Below is a small trained network, with its code and all its weights. Each question gives an input and a class and asks what happens when units are switched off, that is, made to give their printed mean instead of their output.

import numpy as np


def w(rows, s, z=0):
    codes = np.array(rows[::2]) - 128.0
    scale = np.full(codes.shape[1], s)
    scale[-1] = z or s
    return codes * scale


def norm(h):
    return h / np.sqrt((h * h).mean(-1, keepdims=True) + 1e-5)


def f(y):
    return y / 2 * (1 + np.tanh(0.7978845608 * (y + 0.044715 * y**3)))


def log_softmax(a):
    a = a - a.max(-1, keepdims=True)
    return a - np.log(np.exp(a).sum(-1, keepdims=True))


def net(x, mask):
    res = np.array(x, float).reshape(1, 6) / 4 @ E
    u = 0
    for l in range(2):
        y = f(norm(res) @ A[l][:, :-1].T + A[l][:, -1])
        res = res + np.where(mask[u : u + 8], y, B[l][:, -1]) @ B[l][:, :-1]
        u += 8
    return log_softmax(norm(res)[-1] @ U[:, :-1].T + U[:, -1])


A, B = {}, {}
E = w([
[227,40,126,101,78,197,37,138,169],'x0',
[125,37,194,95,67,46,105,248,82],'x1',
[186,172,110,76,127,95,231,183,170],'x2',
[2,138,87,117,28,78,75,148,120],'x3',
[160,82,122,194,154,115,140,194,202],'x4',
[165,92,90,159,101,86,70,106,120],'x5',
],0.0075)
A[0] = w([
[90,120,151,213,157,153,176,99,117,127],'L0N1',
[199,162,162,195,163,203,78,62,131,2],'L0N2',
[161,157,195,59,163,250,183,156,100,16],'L0N3',
[44,161,92,97,35,71,116,156,219,65],'L0N4',
[177,138,212,101,63,73,195,245,129,13],'L0N5',
[65,115,31,119,145,82,226,222,210,78],'L0N6',
[37,167,209,174,148,122,179,141,115,13],'L0N7',
[3,198,76,40,82,115,92,138,93,107],'L0N8',
],0.0071,0.0039)
B[0] = w([
[104,158,101,129,103,130,100,120,106,166],'L0N1',
[135,147,62,110,103,9,115,84,199,189],'L0N2',
[94,40,193,90,148,126,171,83,106,183],'L0N3',
[112,93,119,120,96,75,170,108,71,201],'L0N4',
[170,133,140,119,132,37,100,110,106,210],'L0N5',
[167,140,163,138,159,137,82,93,89,199],'L0N6',
[75,158,56,213,112,168,90,131,159,167],'L0N7',
[70,105,82,180,108,133,131,143,160,254],'L0N8',
],0.011,0.005)
A[1] = w([
[129,72,129,132,64,102,65,199,131,22],'L1N1',
[41,139,129,160,204,116,127,79,118,2],'L1N2',
[140,188,167,147,173,76,175,253,88,113],'L1N3',
[152,159,181,31,109,143,172,136,201,75],'L1N4',
[202,207,92,124,177,120,150,105,115,19],'L1N5',
[73,155,108,151,88,113,112,127,61,74],'L1N6',
[180,51,133,101,130,166,32,131,117,176],'L1N7',
[168,121,110,119,206,198,141,46,119,109],'L1N8',
],0.011,0.0037)
B[1] = w([
[131,3,132,82,136,185,114,213,167,225],'L1N1',
[111,197,162,204,27,156,176,96,83,202],'L1N2',
[202,220,138,151,137,68,91,21,171,189],'L1N3',
[95,96,101,142,185,164,153,154,21,164],'L1N4',
[136,53,130,149,114,115,61,92,209,176],'L1N5',
[114,160,82,82,142,163,149,150,173,230],'L1N6',
[125,211,234,169,139,161,134,99,106,254],'L1N7',
[167,128,9,113,159,71,138,188,145,204],'L1N8',
],0.011,0.0071)
U = w([
[43,205,86,172,89,150,196,95,92,168],'0',
[171,161,70,172,140,72,99,75,176,234],'1',
[104,112,105,97,132,169,141,127,159,37],'2',
[66,53,103,88,70,115,122,211,121,111],'3',
[121,147,119,100,148,143,129,163,127,2],'4',
[187,105,234,111,157,94,120,125,86,160],'5',
[158,87,63,76,223,154,202,126,117,100],'6',
[126,100,186,174,106,251,82,170,156,140],'7',
],0.021,0.0065)

Each question gives the input, the list of numbers given to net, and the class t.
The units are the neurons (one row each of A and B). Each row of codes is followed by its name. A weight is (code - 128) times the scale printed after its matrix; where a second scale follows, it is the last column's (A, B and U).
mask holds one flag per neuron, layer by layer. A switched-off neuron (its flag False) gives its mean, the last column of its row in B, instead of its output. The means were averaged over made-up inputs and are rounded, as every weight is.
A unit's drop is (log p(t) with every unit on - log p(t) with that unit switched off) / (log p(t) with every unit on - log p(t) with every unit switched off).
The circuit of an input: a set's keep is (log p(t) with only the set's units on - log p(t) with every unit switched off) / (log p(t) with every unit on - log p(t) with every unit switched off). Starting from the 12 units with the biggest drops (on a tie, the unit counted first), units are removed one at a time, each time the one whose removal leaves the highest keep (on an exact tie, the one counted first), for as long as the keep stays at least 0.8.
units of the circuit, in order: the units of the circuit, biggest drop first
unit that matters most: the unit with the biggest drop
top k neurons: the k neurons with the biggest drops, biggest first
top k neurons in layer l: the k neurons of layer l with the biggest drops, biggest first
drop of u: that unit's drop, to one decimal
input [-7,-3,3,-6,1,-6], class 1: top 4 neurons	L1N8, L0N8, L1N5, L1N3
input [0,1,-1,-5,3,-3], class 6: units of the circuit, in order	L0N3, L1N8
input [8,6,-1,-8,8,-4], class 5: unit that matters most	L0N8
input [2,4,-1,-4,7,7], class 7: top 3 neurons	L1N1, L0N4, L0N6
input [0,-3,8,8,-4,5], class 3: top 3 neurons in layer 1	L1N7, L1N3, L1N2
input [-5,-6,1,-4,0,-1], class 1: top 2 neurons in layer 1	L1N5, L1N8
input [1,-1,3,1,0,-8], class 6: top 2 neurons in layer 1	L1N8, L1N7
input [7,-3,4,8,7,-1], class 7: top 3 neurons in layer 0	L0N6, L0N2, L0N8
input [0,4,5,-6,8,8], class 5: top 2 neurons	L1N8, L0N2
input [-1,-4,7,-6,-8,7], class 6: top 2 neurons in layer 1	L1N4, L1N3
input [5,-5,-4,-2,-3,-7], class 6: top 4 neurons	L0N3, L1N4, L0N8, L0N7
input [-2,6,7,-4,8,-7], class 1: top 3 neurons	L1N3, L1N1, L1N7
input [-6,0,8,-8,-2,-2], class 1: top 3 neurons	L1N3, L1N5, L1N1
input [5,-5,-6,2,2,-8], class 1: units of the circuit, in order	L0N2
input [-6,4,4,4,1,8], class 1: top 2 neurons	L1N3, L0N6
input [5,-2,-2,6,-4,-2], class 3: top 2 neurons in layer 0	L0N8, L0N4
input [6,-8,1,4,0,-7], class 6: top 2 neurons	L1N4, L0N7
input [6,4,6,-3,2,5], class 5: top 2 neurons	L0N5, L0N8
input [2,-5,-1,4,4,-2], class 0: top 2 neurons in layer 0	L0N4, L0N5
input [4,-2,-4,-1,2,-4], class 1: unit that matters most	L0N2
input [7,8,3,0,-5,-7], class 5: drop of L1N6	0.0
input [-1,3,8,1,-5,-4], class 1: drop of L0N3	-0.1
input [1,1,-2,-5,-8,-7], class 6: drop of L1N8	0.4
